Below is a small trained network, with its code and all its weights. Each question gives an input and a class and asks what happens when units are switched off, that is, made to give their printed mean instead of their output.

import numpy as np


def w(rows, s, z=0):
    codes = np.array(rows[::2]) - 128.0
    scale = np.full(codes.shape[1], s)
    scale[-1] = z or s
    return codes * scale


def norm(h):
    return h / np.sqrt((h * h).mean(-1, keepdims=True) + 1e-5)


def f(y):
    return y / 2 * (1 + np.tanh(0.7978845608 * (y + 0.044715 * y**3)))


def log_softmax(a):
    a = a - a.max(-1, keepdims=True)
    return a - np.log(np.exp(a).sum(-1, keepdims=True))


def net(x, mask):
    res = np.array(x, float).reshape(1, 7) / 4 @ E
    u = 0
    for l in range(2):
        y = f(norm(res) @ A[l][:, :-1].T + A[l][:, -1])
        res = res + np.where(mask[u : u + 7], y, B[l][:, -1]) @ B[l][:, :-1]
        u += 7
    return log_softmax(norm(res)[-1] @ U[:, :-1].T + U[:, -1])


A, B = {}, {}
E = w([
[127,128,125,125,127,127,130,129],'x0',
[102,121,198,126,210,217,210,105],'x1',
[126,127,125,128,126,130,129,129],'x2',
[176,105,106,108,170,176,57,220],'x3',
[127,126,131,124,127,126,130,130],'x4',
[119,186,103,2,98,178,69,70],'x5',
[127,129,128,131,127,130,127,127],'x6',
],0.012)
A[0] = w([
[84,147,108,39,101,182,102,60,173],'L0N0',
[106,139,154,172,93,46,183,18,243],'L0N1',
[109,148,115,55,61,115,40,86,1],'L0N2',
[106,109,115,128,154,180,190,80,81],'L0N3',
[98,168,124,103,93,74,186,8,191],'L0N4',
[127,147,83,167,87,17,77,162,132],'L0N5',
[143,150,77,114,76,74,81,119,76],'L0N6',
],0.015,0.0034)
B[0] = w([
[169,183,133,123,80,167,105,45,236],'L0N0',
[66,183,142,19,138,73,206,181,248],'L0N1',
[101,125,142,149,196,39,166,244,220],'L0N2',
[136,141,228,175,124,122,149,134,180],'L0N3',
[142,46,120,255,109,125,71,25,235],'L0N4',
[174,92,146,97,35,228,89,44,248],'L0N5',
[81,161,77,152,200,53,141,134,210],'L0N6',
],0.017,0.014)
A[1] = w([
[208,196,151,131,179,226,134,180,133],'L1N0',
[151,196,72,74,193,144,89,222,147],'L1N1',
[72,55,84,4,48,194,175,98,25],'L1N2',
[92,94,174,138,110,134,159,41,166],'L1N3',
[112,42,81,232,224,197,110,185,19],'L1N4',
[146,208,128,9,111,252,137,119,4],'L1N5',
[202,29,113,160,103,229,30,163,76],'L1N6',
],0.017,0.004)
B[1] = w([
[83,88,82,128,86,48,128,79,190],'L1N0',
[134,172,123,87,143,200,98,219,186],'L1N1',
[111,5,157,131,75,138,93,161,204],'L1N2',
[175,127,87,96,159,198,100,209,248],'L1N3',
[109,2,115,94,65,113,106,161,173],'L1N4',
[92,112,63,187,158,2,143,77,190],'L1N5',
[169,205,191,163,152,174,167,52,215],'L1N6',
],0.02,0.015)
U = w([
[85,3,130,98,79,128,138,155,161],'0',
[192,173,189,155,125,239,126,36,251],'1',
[88,169,36,165,172,27,108,71,153],'2',
[128,245,82,63,167,176,63,232,11],'3',
[92,142,213,135,226,162,237,222,20],'4',
],0.014,0.0023)

Each question gives the input, the list of numbers given to net, and the class t.
The units are the neurons (one row each of A and B). Each row of codes is followed by its name. A weight is (code - 128) times the scale printed after its matrix; where a second scale follows, it is the last column's (A, B and U).
mask holds one flag per neuron, layer by layer. A switched-off neuron (its flag False) gives its mean, the last column of its row in B, instead of its output. The means were averaged over made-up inputs and are rounded, as every weight is.
A unit's drop is (log p(t) with every unit on - log p(t) with that unit switched off) / (log p(t) with every unit on - log p(t) with every unit switched off).
The circuit of an input: a set's keep is (log p(t) with only the set's units on - log p(t) with every unit switched off) / (log p(t) with every unit on - log p(t) with every unit switched off). Starting from the 12 units with the biggest drops (on a tie, the unit counted first), units are removed one at a time, each time the one whose removal leaves the highest keep (on an exact tie, the one counted first), for as long as the keep stays at least 0.8.
units of the circuit, in order: the units of the circuit, biggest drop first
unit that matters most: the unit with the biggest drop
k most important neurons: the k neurons with the biggest drops, biggest first
k most important neurons of layer l: the k neurons of layer l with the biggest drops, biggest first
input [7,-4,7,4,7,5,-4], class 3: unit that matters most	L0N2
input [5,-7,5,2,-3,5,-1], class 3: 2 most important neurons of layer 0	(L0N2, L0N4)
input [-6,-5,0,1,-6,-3,4], class 1: 2 most important neurons	(L0N5, L0N1)
input [-7,8,-7,6,-5,-8,-8], class 0: 2 most important neurons	(L0N5, L1N4)
input [2,1,2,-7,-2,2,-7], class 1: 3 most important neurons of layer 1	(L1N5, L1N3, L1N0)
input [4,-1,-3,-8,5,1,2], class 2: units of the circuit, in order	(L1N2, L0N1, L0N4)
input [-6,1,6,0,4,-6,8], class 4: 3 most important neurons	(L0N5, L0N0, L0N4)
input [1,-6,-3,4,-3,-2,2], class 1: 3 most important neurons	(L0N5, L0N1, L1N6)
input [0,5,-8,-7,-8,-1,6], class 4: 2 most important neurons	(L0N1, L0N5)
input [-8,-1,4,5,3,1,7], class 3: 3 most important neurons	(L0N4, L0N5, L1N1)
input [8,6,-5,8,-2,1,3], class 2: 4 most important neurons	(L0N4, L0N2, L0N6, L1N5)
input [3,-4,-4,2,-3,-1,6], class 1: 2 most important neurons of layer 0	(L0N5, L0N1)
input [8,4,-6,-8,5,-4,2], class 4: 2 most important neurons of layer 0	(L0N1, L0N5)
input [-8,0,-5,4,-7,-8,6], class 1: unit that matters most	L0N1
input [-8,1,-3,6,-5,8,8], class 2: 2 most important neurons	(L0N0, L1N5)
input [7,-6,-7,4,4,7,0], class 3: 2 most important neurons of layer 0	(L0N2, L0N4)
input [3,-7,1,4,-8,6,8], class 3: 2 most important neurons	(L0N2, L0N4)
input [-4,-2,5,6,8,-5,-3], class 1: 2 most important neurons	(L0N1, L1N6)
input [4,4,-3,-8,-7,-2,5], class 4: 2 most important neurons	(L0N1, L0N5)
input [1,-5,-2,8,1,2,-5], class 3: 2 most important neurons	(L0N4, L0N6)
input [-7,-3,-1,-5,-3,6,-7], class 2: 2 most important neurons	(L0N4, L0N2)
input [-1,1,-8,4,-5,5,6], class 2: unit that matters most	L0N0
input [-4,7,-3,7,3,7,0], class 2: 2 most important neurons	(L1N5, L0N4)
input [4,1,8,-1,1,-4,3], class 4: 2 most important neurons of layer 0	(L0N5, L0N0)
input [-5,0,-1,1,7,2,1], class 3: 2 most important neurons of layer 0	(L0N2, L0N5)
input [-3,1,2,7,-4,2,-4], class 2: 3 most important neurons of layer 0	(L0N4, L0N2, L0N6)
input [-6,1,3,-8,-2,-2,0], class 4: unit that matters most	L0N1
